Known rows:
gisan: [-16 -10 -12  13   6 -22  -5  39  25  -1   7   8   6  12  -5   7 -14 -32
   9  14  -6 -11 -18  21   4 -19]
klegrikle: [  6   2   8 -15  -3  21  -6 -33 -15   2 -12  -5   7  -8   6 -14  24  23
 -17 -29   1   2  17 -14  -2  28]
fladom: [ 22 -10   2   0  11  14 -10 -39  -3  11  21  -5 -16 -10  13  -1  25   6
 -32 -16  30  32  -9  -8   9  41]
stugik: [-10  19  17 -13  -7 -10 -14  47  14 -11  -6  17  21   0  -3 -10  -7 -17
  14  25 -15 -40  10   5   7 -18]
skepok: [ -7   6  -2  14  -4  -6   7 -12 -26   7   1 -15 -13  -5 -14  -3  -6  14
  -1 -11  20  29  -5  -7 -19  17]
skefol: [ 34 -18  12  -8  14  15  -1 -38  -5  15  30 -13  -3  -5   6   2  21  -2
 -22 -17  32  40  10  -3   1  36]
plaplebom: [  6   9 -18   3 -24 -19   5 -32 -28  15   5  -4 -16  -3   0   2 -12  32
  14   2   9  18  -8 -11 -12  15]
dragel: [-17  34  20 -20 -11  18   9   3 -35 -11  -6  -1 -11  -7  -4 -21   1  42
  -6   5   0   5  13 -18 -14  18]
puno: [ 26 -12   6  -1  10   9  -9 -37  -1  12  23  -7 -12 -11   8  -2  26   2
 -30 -20  27  35  -6  -7   8  35]
flibri: [  2 -17   4 -15   4   5 -14  19  28  -5  -5  15  28  12   8  -7  10 -31
  -7   0 -19 -44  25   8  19   4]
pasuk: [ -7  19  22 -15 -10  15   4 -10 -21  -8 -10  -2   8 -10  -7 -12  24  49
  12  -9 -18  22 -12  -5 -18 -13]
flidi: [  8   1 -18   4 -21 -25  12 -16 -17  10   2  -9 -12  -2 -13  -6  -6  27
  12 -12   4  33  -7 -20 -11  -3]
bradruzon: [ 17   2   5 -19   0  24  -7 -40 -21   7  -9  -4   8  -9  15  -2  19  20
  -6 -31   6   1  17  -9  -5  22]
rurir: [ -2   7 -14   9 -24 -20   4 -24 -23  11   2  -4 -16   1  -8 -10 -10  31
   3   2   5  17  -5 -18  -9  19]
fanor: [ 12  -1   3   6   5  18  19 -44 -15  -4 -22 -14 -15  -9   3   2   1  20
 -12 -15  -1   7  12 -12   1  -4]
suvuk: [-14  16  14 -11  -8  -2 -18  47  19 -12  -8  23  19   1   4   2  -1 -11
  16  27 -21 -38  -4   7   8 -26]
zise: [ 30 -17  18  13   0  36  21 -43 -19   4 -18 -23   1  -6 -14  15  -4   8
   4  -9  15  21  40 -21  -8  -6]

Facts:
bredrose: Σ d; α 21
sostin: ψ tatrol; Σ e; α 21
sudi: ψ biven; Σ b; α 561
plozol: ψ zaplu; Σ f; α 561
ziskoluk: ψ zepli; Σ d; α 21
legum: ψ ludes; Σ a; α 21
skefol: ψ flustis; Σ d; α 561
flodro: ψ naskel; Σ c; α 21
dotrage: ψ klusok; Σ d; α 561
veflu: ψ flaplelal; Σ c; α 561
tulu: Σ b; α 21
fladom: ψ lusustim; Σ d; α 561
skofen: ψ keze; Σ a; α 561
gatrar: ψ sostin; Σ c; α 21
mebu: Σ a; α 561
vuna: ψ stirul; Σ a; α 21
volifon: ψ dotrage; Σ c; α 21
kabu: Σ c; α 561
suvuk: ψ greflefa; Σ b; α 21
duvo: Σ a; α 561
lonak: ψ keklus; Σ c; α 561
plebri: ψ veve; Σ f; α 21
kenol: Σ b; α 561
sadri: ψ brosun; Σ b; α 561
klotir: ψ sobro; Σ d; α 21
midras: Σ e; α 21
zetil: Σ a; α 21
zafel: Σ b; α 21
plaku: ψ drobos; Σ b; α 561
meskis: ψ zetil; Σ f; α 561
veve: Σ e; α 561
mutrotro: ψ tuge; Σ b; α 561
brekli: ψ flapin; Σ c; α 561
kovan: ψ ziskoluk; Σ b; α 21
gisan: ψ stugun; Σ a; α 21
kunel: ψ grusker; Σ a; α 21
klugris: ψ klolorus; Σ b; α 21
gidren: ψ stetru; Σ e; α 561
fanor: Σ c; α 561
faven: ψ numas; Σ e; α 561
klusok: ψ gatrek; Σ a; α 561
grage: ψ sukoskim; Σ e; α 561
lotro: ψ kabru; Σ f; α 561
zaplu: ψ dragel; Σ e; α 561
tistovin: ψ dubu; Σ a; α 561
suro: ψ skofen; Σ a; α 561
trogaze: ψ kosti; Σ b; α 21
plestis: ψ kipi; Σ b; α 21
likli: Σ a; α 21
soskas: Σ d; α 21
flustis: ψ duvo; Σ b; α 561
kluzom: ψ skepok; Σ f; α 21
piflem: ψ legum; Σ c; α 561
kabru: ψ greklel; Σ c; α 21
zaklasos: ψ beso; Σ e; α 21
plaplebom: ψ plubik; Σ f; α 561
stugik: ψ zafel; Σ b; α 21
numas: ψ flidi; Σ c; α 561
deplim: ψ sazu; Σ f; α 561
grusker: ψ zifa; Σ b; α 561
plostas: Σ c; α 561
skuzi: ψ rurir; Σ b; α 21
trezodes: ψ skabri; Σ d; α 21
tuge: ψ piflem; Σ a; α 21
plazil: ψ flibri; Σ c; α 561
plabigak: Σ e; α 561
fimabek: Σ a; α 21
grulazu: Σ b; α 21
trusam: ψ troleklem; Σ a; α 21
biven: ψ gatrar; Σ c; α 21
flipe: ψ suro; Σ a; α 21
dubu: ψ plabigak; Σ a; α 561
klolorus: ψ trifanu; Σ d; α 561
zustin: ψ plebri; Σ a; α 561
noklon: ψ skefol; Σ d; α 561
sobro: ψ netir; Σ b; α 561
tanik: ψ plaplebom; Σ a; α 561
driflak: ψ likli; Σ f; α 561
zelun: ψ rezok; Σ e; α 21
fegrim: Σ c; α 561
trasta: ψ gidren; Σ b; α 561
ripom: ψ plestis; Σ a; α 561
kosti: Σ b; α 561
rurir: ψ zelun; Σ f; α 561
stetru: ψ klegrikle; Σ f; α 561
kliskur: Σ a; α 561
kuni: ψ dubar; Σ a; α 561
poplak: ψ trogaze; Σ a; α 561
klorak: ψ midras; Σ d; α 561
ribru: ψ bobrok; Σ f; α 21
flaplelal: ψ kletru; Σ e; α 21
beposkul: ψ mabon; Σ a; α 21
bafar: Σ c; α 21
flibri: ψ klugris; Σ e; α 21
lusustim: ψ grulazu; Σ c; α 21
greflefa: ψ klego; Σ b; α 21
nasto: ψ grebe; Σ a; α 21
seple: Σ a; α 561
skepok: ψ sadri; Σ a; α 561
keklus: ψ poplak; Σ e; α 561
lestin: Σ a; α 21
stirul: ψ lakli; Σ a; α 561
brudur: ψ klotir; Σ f; α 21
netir: ψ grage; Σ d; α 21
greklel: ψ klorak; Σ e; α 21
starim: ψ bradruzon; Σ d; α 21
zise: ψ fimabek; Σ c; α 561
dragel: ψ mebu; Σ b; α 561
grebe: ψ fladom; Σ c; α 561
bridri: ψ nodas; Σ d; α 21
tutruk: ψ trebi; Σ d; α 21
drobos: ψ gisan; Σ a; α 21
zepli: ψ brekli; Σ e; α 21
stazer: ψ zaklasos; Σ d; α 561
kletru: ψ falos; Σ a; α 21
dragil: Σ a; α 21
klegrikle: ψ plazil; Σ e; α 561
plubik: Σ c; α 21
trokar: ψ mulu; Σ b; α 561
debi: ψ nasto; Σ c; α 561
bradruzon: ψ tanik; Σ e; α 561
sazu: ψ bapuren; Σ d; α 561
detofles: ψ vuna; Σ a; α 21
nabi: ψ zise; Σ d; α 561
klatre: ψ starim; Σ c; α 561
truzus: ψ kuni; Σ a; α 561
folik: ψ pabi; Σ b; α 561
mulu: ψ dragil; Σ b; α 561
naskel: ψ kenol; Σ c; α 561
logrem: ψ ripom; Σ c; α 561
keze: ψ kluzom; Σ f; α 561
stugun: ψ lotro; Σ b; α 561
bobrok: ψ flipe; Σ a; α 561
keple: ψ labas; Σ a; α 21
flapin: ψ suvuk; Σ a; α 21
vigrebu: ψ bredrose; Σ a; α 561
tatrol: ψ klatre; Σ a; α 561
beso: ψ zustin; Σ a; α 561
gribos: ψ meskis; Σ c; α 21
nodas: ψ beposkul; Σ a; α 561
degru: ψ trusam; Σ b; α 21
saku: ψ kabu; Σ a; α 561
brosun: ψ degru; Σ b; α 21
klinok: ψ bridri; Σ b; α 561
rezok: ψ veflu; Σ b; α 21
lamoplo: ψ faven; Σ e; α 561
pasuk: ψ plaku; Σ b; α 561
labas: Σ a; α 561
gatrek: ψ truzus; Σ a; α 21
troleklem: Σ a; α 21
skabri: ψ stazer; Σ a; α 21
trifanu: ψ klinok; Σ f; α 21
setri: ψ gribos; Σ c; α 561
zifa: ψ lonak; Σ c; α 561
flidi: ψ kloskeplur; Σ f; α 561
kloskeplur: ψ detofles; Σ a; α 561
tramu: ψ tutruk; Σ e; α 21
lakli: Σ a; α 21
graklar: ψ flodro; Σ a; α 561
falos: ψ stugik; Σ c; α 561
ludes: ψ plostas; Σ f; α 561
kipi: ψ saku; Σ a; α 21
mabon: ψ skuzi; Σ b; α 561
klego: ψ fegrim; Σ a; α 561
kloron: Σ e; α 561
trebi: ψ lamoplo; Σ c; α 21
dubar: ψ kliskur; Σ e; α 21
puno: Σ d; α 561
flazi: ψ brudur; Σ a; α 21
flostem: ψ debi; Σ b; α 21
pabi: ψ sudi; Σ a; α 561
mazivil: ψ flostem; Σ f; α 561
pazal: ψ plozol; Σ f; α 21
bapuren: Σ e; α 21
sukoskim: ψ keple; Σ a; α 21

Rows:
No name comes twice in this set of rows, the named rows included.
[ 14  12  -6 -39   9  23  16 -17 -25  -1  -4  -7 -10  -7  23   1  10  12
 -12 -41  11  10  21 -15   1  15]  veve
[  2 -14  -7 -34  17  11   5  27  24  -9   5  14  19  19  18   1   6 -32
  -3  -4 -21 -31  23  19  16  -9]  zaklasos
[ -4  23  23 -15 -12  17  -2 -21 -27  -1  -6   0   8 -10   0  -5  18  51
  16   0 -13  14  -9   2 -21  -6]  mutrotro
[ 39 -35  27   9   6  32  -7 -41   0  16  28 -16  15   0 -12   6  30  -1
 -16 -12  30  50  18  -7  -5  34]  nabi
[ 17  -4  -4   2  11  -6   4   4  19  -5 -13   4   1   0  15  16 -25 -44
   4  15  -7 -46  22   9  23 -21]  plubik
[ -5   0 -25   7 -18 -23   7 -29  -8  10  -1  -3 -12  -3  -5  -8  12  44
  10 -15 -14  36 -38  -7  -8 -12]  driflak
[ -8 -10   0   3   8  54  34 -21 -13 -14 -12  -6 -33   6   0  14  -4  28
 -21   2   6  23  22 -24   5  -1]  naskel
[-22   6  18  -6  -8   2 -18  38  23 -14  -5  23  26   8  -3  -5  11   0
  17  30 -34 -32 -11  16   5 -26]  kovan
[ 30 -24  15  -4  14  20   0 -46  -6  13  32 -12   2   1   0  -2  30   7
 -23 -12  21  44   4   6  -3  38]  noklon
[  3  13 -21 -19  -8 -24  32 -27 -38  10  20 -14 -22   9  -1  -8 -17  29
  10  -1  -2  26   6   2 -15  16]  meskis
[-12  -1 -17   3   7  11   9 -22 -14   4   9  -8 -15   0   5  23   9  36
  12 -14   5  46 -41  15 -21 -17]  vigrebu
[-19  -6 -16  -2  15 -19   8  38  16  -5  17   6  -1  19   2   9 -19 -28
   6  19 -11 -12 -13  31   1 -14]  skabri
[ 21   8  -2  -1   4  15  17 -44 -22   0 -22 -14 -21 -16  16  14 -11  13
  -5 -15  12   1  13 -15   2  -4]  plostas
[ -8 -10   1  22  -5  17   0 -20 -14   8   3 -11  -3  -1 -17  14   6  26
  11  -7  14  43 -18  -3 -23  -1]  tistovin

Now the same nodes, written a new way:
Known rows:
greflefa: [-23  13   6  -6   1   7 -15  17 -12  -8 -27  -2 -18   4  -8   4  14  -1
   3 -16  10  15 -24  -6  17  -4  22  25 -19 -20   4 -23]
zepli: [-11  10  13  21  15   3   7  12 -29  -1  -8  10 -30  -6 -17 -11   3   8
   1 -24  13   5 -17  10   5 -24  11  26 -14  -3   2 -14]
kluzom: [ 14   3   0 -39 -28   3 -15  25   8 -29 -25 -10 -26  -5  -8  -4  11  10
  17 -11  24  17  -8  -1 -16 -25  26  16 -24 -20  -8  -6]
plestis: [-24  10  11  -7   1   9 -22  19  -7  -9 -29   3 -19   7 -12   7  17   3
   2 -18   2  12 -19  -5  15  -8  27  26 -16 -27   1 -19]
tulu: [-23  11  10  -9   0   6 -19  18  -9  -7 -25  -2 -21   5 -14   5  18   1
   4 -17   6  10 -20  -6  17  -7  26  26 -15 -24   1 -21]
soskas: [ -7   3  10 -25 -10  12  14   5 -30  -1  -2  -2 -10  -6 -24   0   0   7
  10 -22  21  -5   0  -3 -10 -23  21  13  -9 -11   1   1]
trogaze: [-25  -1   6   7  -2   9 -10  24  -6  -6 -28   1 -20   8  -7   8   6   5
   0 -32   8   7 -21  -7  13  -5  28  15 -25 -27   7 -26]
meskis: [ -7 -20 -19 -25 -35   4  -8  27  25   3   9 -21   3  -7   9 -11   9   1
  -1  30 -14   4  22  -2  -6  -5   0   4  -9 -10 -27  12]
rezok: [-21  16   8 -12  -1   9 -20  17 -13  -8 -29  -1 -17   4 -11   7  19  -1
   3 -13   5  14 -22  -4  17  -4  21  27 -17 -21   2 -20]
flibri: [-10  12  15  15  15   7   2  11 -27  -1 -11  12 -32  -4 -17 -11   9   8
   1 -21  10   5 -15   9   6 -25   8  27 -12  -5   0 -10]
lestin: [  6   8   8   6  -9   9 -13  -3 -19 -19  -2  -6 -21   6 -41  -6  18   2
   7 -24  36  -8   3 -23 -19 -14  17   3 -17  -9  11  13]
trokar: [-51 -10  -8  10  18   2  -6  16   7  22 -16  14  20   3  13   1   8 -12
 -11  16 -34   8  12  -1  18   4  16  20  -3 -11 -14  -4]
sadri: [-47 -11 -18  11   8   3  -3  19   4  21  -7  10  19   7  17   2   5 -15
 -12  19 -25   9   4  -3  21  11   9  19  -5  -2 -10   1]
nabi: [-38 -21  -1  -8   6  -5  27   6 -19  29   4  20  29 -15   1  -2  -5   3
  -2  16 -11   2  33  -3 -11 -12  23  23  12   4 -13  32]
kliskur: [-18 -11 -25  22 -11   9  -3  -3  -4   7  20   9  17  14 -11  -3  11 -16
  -4  16  10  -7  25 -18  -7   2   0  -2  -3  19  -3  41]
flostem: [-24   9  10  -5   0   7 -17  20 -11  -6 -27  -6 -20   4 -11   5  14   3
  -1 -18   5   9 -20  -7  14  -4  23  22 -18 -24   2 -22]
pasuk: [-49 -14 -11  12  19  -2   6  16   0  24  -3   3  17  -2   7  -3   2 -12
 -12  17 -29   5   9  -3  20   8  16  22  -4  -7  -9  -8]

Rows:
No name comes twice in this set of rows, the named rows included.
[ 10   6   7  -1 -30  21 -26   0 -12 -17  15 -20 -29  11 -49  -5  29   3
   3 -15  31 -19   4 -24 -10 -10   2  -5 -12 -15   3  16]  zetil
[-30 -20 -13  -9  -7   6  28   5 -16  28  24  -1  23 -10  -2  -4  -7  -5
  -7  18 -12 -12  28   0  -4  -6   2   4   7   6 -10  22]  stazer
[  3   8   5   1 -13  16 -23  -3 -11 -22   0   7 -19  16 -42   3  23  -2
  12 -23  34  -4   3 -21 -13 -17  18   2 -14  -8   9  21]  dragil
[-13 -23 -12 -30 -25   3   8  21  12  13   7 -22   9 -18   8 -12   1   5
  -5  26 -23  -3  28   2 -13  -9   2   4  -2 -13 -29   7]  setri
[  5  -4  12  24  -3   3  -3  -2 -17 -14 -13  -7 -21  -1 -37  -7   4   7
   0 -43  34 -13   6 -23 -28 -14  22  -6 -24 -17  12  -1]  kunel
[-22   7   2  -7 -12  12 -21  23  -9 -10 -21  -1 -20  12 -10  11  18   0
   3 -17  10  11 -25  -7  22  -2  20  21 -17 -20   4 -14]  grulazu
[ -7  12   3  18   7  11   9  12 -26  -4   5   4 -34   2 -15  -9   5   2
   4 -21  16  -1 -23  10  14 -20   2  21 -15   2   5 -13]  bapuren
[ -8   0  12 -25 -11  14   9   6 -24  -1  -5  -1  -9  -4 -21   3   1  11
   8 -25  15 -10   3  -2 -14 -25  16   6  -9 -19   3   2]  starim
[-40 -29 -14  45  15   1  24  19  -6  27  27  30   0   7   5  -7  -8  -2
  -6   7 -14  -2   7   8  20 -12  10  20   1  17  -5  19]  plabigak
[-49 -23 -28  26  -3   5   0  25  12  19  -5  14  18  15  24  10  -4 -11
 -14   5 -19   5   0  -4  23  12  11   8 -12   1  -3  -1]  kosti
[ -9 -21 -18 -14 -16  -9   7  23  19   3  -9 -10  11 -16  20 -13  -5   0
  -3  21 -10  11  21   1 -17  -6  12   9 -13  -6 -22   5]  mazivil

Now the same nodes, written a new way:
Known rows:
keple: [-15  40  -4   0  -9   4  26  -6 -10  -7  23  15  39  -7   7   2 -23   7
   3 -37  31 -58   2  17   3  -6  19 -42 -53 -15  10  12 -22 -14]
flustis: [ 11 -32   4   6  22  -8 -19  -7   1   4 -17 -11 -35   8   4  13  30  -3
   1  27 -28  39 -19 -15  -8   3 -15  43  45  22 -12 -12  29  26]
kloskeplur: [ -6 -39  -6  -8 -15  20  34  20 -12 -22  12   4 -30 -44  15 -35   7 -27
  -9  49 -31  54   7  15  13  -9 -18  38  24 -23 -13  30  35  -4]
flibri: [ 11  22  31  26 -18   0 -44  30   4  10  24 -14  33  24 -25  20  21   4
   1 -45 -28 -62  13 -28  22  21   5 -59 -16   2  64 -16 -49  35]
plostas: [  8 -25 -25  -6 -11  -2  18   2  -6   2 -20 -14 -22 -15   2 -39 -19 -13
  20  15 -21  57  17   1   1  -8 -26  20  29   8  -8 -24  17 -31]
suro: [ 17  -9   8 -23   1 -20  37   4  10   2 -13 -14 -29 -10  32 -18 -15  -2
  -7  40  23  56  -1  47   3 -21   0  30   3  -1 -12  21  28 -21]
skofen: [ 21 -11  10 -25   2 -22  39   5  14   4 -15 -17 -27 -13  32 -19 -15  -1
  -8  39  17  56  -1  48   5 -23  -1  32   1  -3 -11  23  27 -21]
plabigak: [  1 -28  -5  -2  -1 -22 -37  43  -4  28 -14 -24 -48  52 -21   1 -13  11
  -3  42   2  40  19 -30   9  12  -8  25  26  30   4 -33 -17   5]
falos: [ 15 -12  -5 -12  -2 -10  31 -13   0 -12  -6   6 -33   2   8 -21  -8  -6
   9  27  26  61  16  13 -11  15 -22  22  32  -6 -12   6  12 -26]
kunel: [ -6  35  -1  -1 -14   7  23  -5  -3  -9  23  13  45 -27   5  -5 -14  -1
   3 -44  12 -58   2   9   6  -5  13 -37 -43 -25  16  15 -21  -8]
gidren: [ 10 -25  27  11  -1 -22 -30  31   0  11  -2 -18 -56  62  -8  22   8   6
 -11  56  18  44  21   0   8  19  -1  16  21  28  17 -10  -6  14]
kovan: [  0  20  -1  24  15   2 -18 -14   4   7   6   6  43  -8 -15  25  35   9
   5 -62 -41 -73 -19 -41  -2  10  -1 -23  -7  -7  11 -10 -16  45]
deplim: [  1 -30   6 -17  13  11 -23  -4  12  -3 -17  -6 -18 -12   8   3  18  -7
 -10  39 -22  45 -24   4 -10 -11   1  40  36  10 -22  11  35   6]
mulu: [  5 -27   2   6  28 -12 -18 -10  -3   5 -18  -6 -42  26   5  23  25   5
   1  33  -7  38 -19  -3 -11   2 -10  37  36  30 -16 -15  28  21]
meskis: [ -2 -28   3 -17  13  10 -23  -3  10  -2 -19  -6 -21  -8   7   5  15  -6
 -11  40 -16  46 -23   6 -11 -10   3  38  35  12 -23   8  33   3]
bobrok: [ 12 -15   7 -19  -3  -8  28   3   3  -8  -8  -8 -28 -17  25 -20 -14  -9
  -5  42  18  55   0  40   2 -16  -3  31   8  -2  -9  21  27 -20]
greklel: [ 12  10  14  23 -18  -4 -31  29  15  14  22  -6  39  -2 -36   8  25   0
  -8 -47 -49 -76  25 -68  23  30  -5 -27  -8 -30  38  -2 -52  47]

Rows:
No name comes twice in this set of rows, the named rows included.
[  6  23  18  27   9  12 -34 -11  -1   1  11  -5  45  -6  -7  25  41   3
  12 -67 -53 -60 -30 -18   3   0  -1 -48  -3  13  41 -21 -12  42]  klugris
[ -1 -37 -11  12 -14  14  47   7 -10 -19   0   5 -35 -20   2 -27  17 -24
   3  36 -36  58  28   3   6   4 -32  23  29 -19 -12  13  30  -8]  numas
[ 21 -19  10   0  37 -31   0  -7  18  22 -33 -20 -39  27  17  23  27  16
  -9  26  -7  40 -20   8  -8 -10  -7  38  24  26 -19  -7  26  23]  sadri
[ -1 -13   1 -43  26   5 -22  -8   7  -2  -4   6 -21   4   8   1   8   7
 -13  35  25  55 -38   2 -21   8  -2  35  52   8 -23  14  15  -3]  rurir
[ 13 -29  24  20  -8 -26 -50  10   2   5  -8 -13 -55  53 -19  23  -1  -6
  -3  57  24  27  36 -17   1  29   3  36  19  22   2 -12  -4  15]  bradruzon
[ 22 -27   7  17 -21  -7  -1 -34  -1 -23 -16  -2 -30 -10   0 -12 -14 -31
  24  32   8  43  37  11  -8  10 -11  34  18   4 -11  -5  30 -25]  klatre
[-15 -20 -14 -19   7   6 -19  16  -2  13 -25  -9 -31  24  -2  -9 -26   7
  -9  44  19  50  -8  14  -5 -16   8  20  12  27 -29 -13  11 -32]  puno
[  8 -20  29 -11  -3  21 -28  12   4  -7 -10 -14 -25   4  12  -6   6 -11
  -8  39  -1  65 -17  38   1 -11   4   2  29  26  13   6  26 -17]  klolorus
[ 29 -24  18   7 -22   9  12  -4   1 -19  -8 -18 -21 -28  14 -31  13 -31
  21  18 -40  69  13  27   9  -6 -28   4  34   5  28  -4  33 -16]  plazil
[  7 -20  10   0 -16  -7  -7 -23  -8 -24  -6   3 -35  -8  15  -5 -31 -24
  12  52  41  37  17  34  -7  -4  13  41  -1  13 -18   8  35 -28]  tatrol

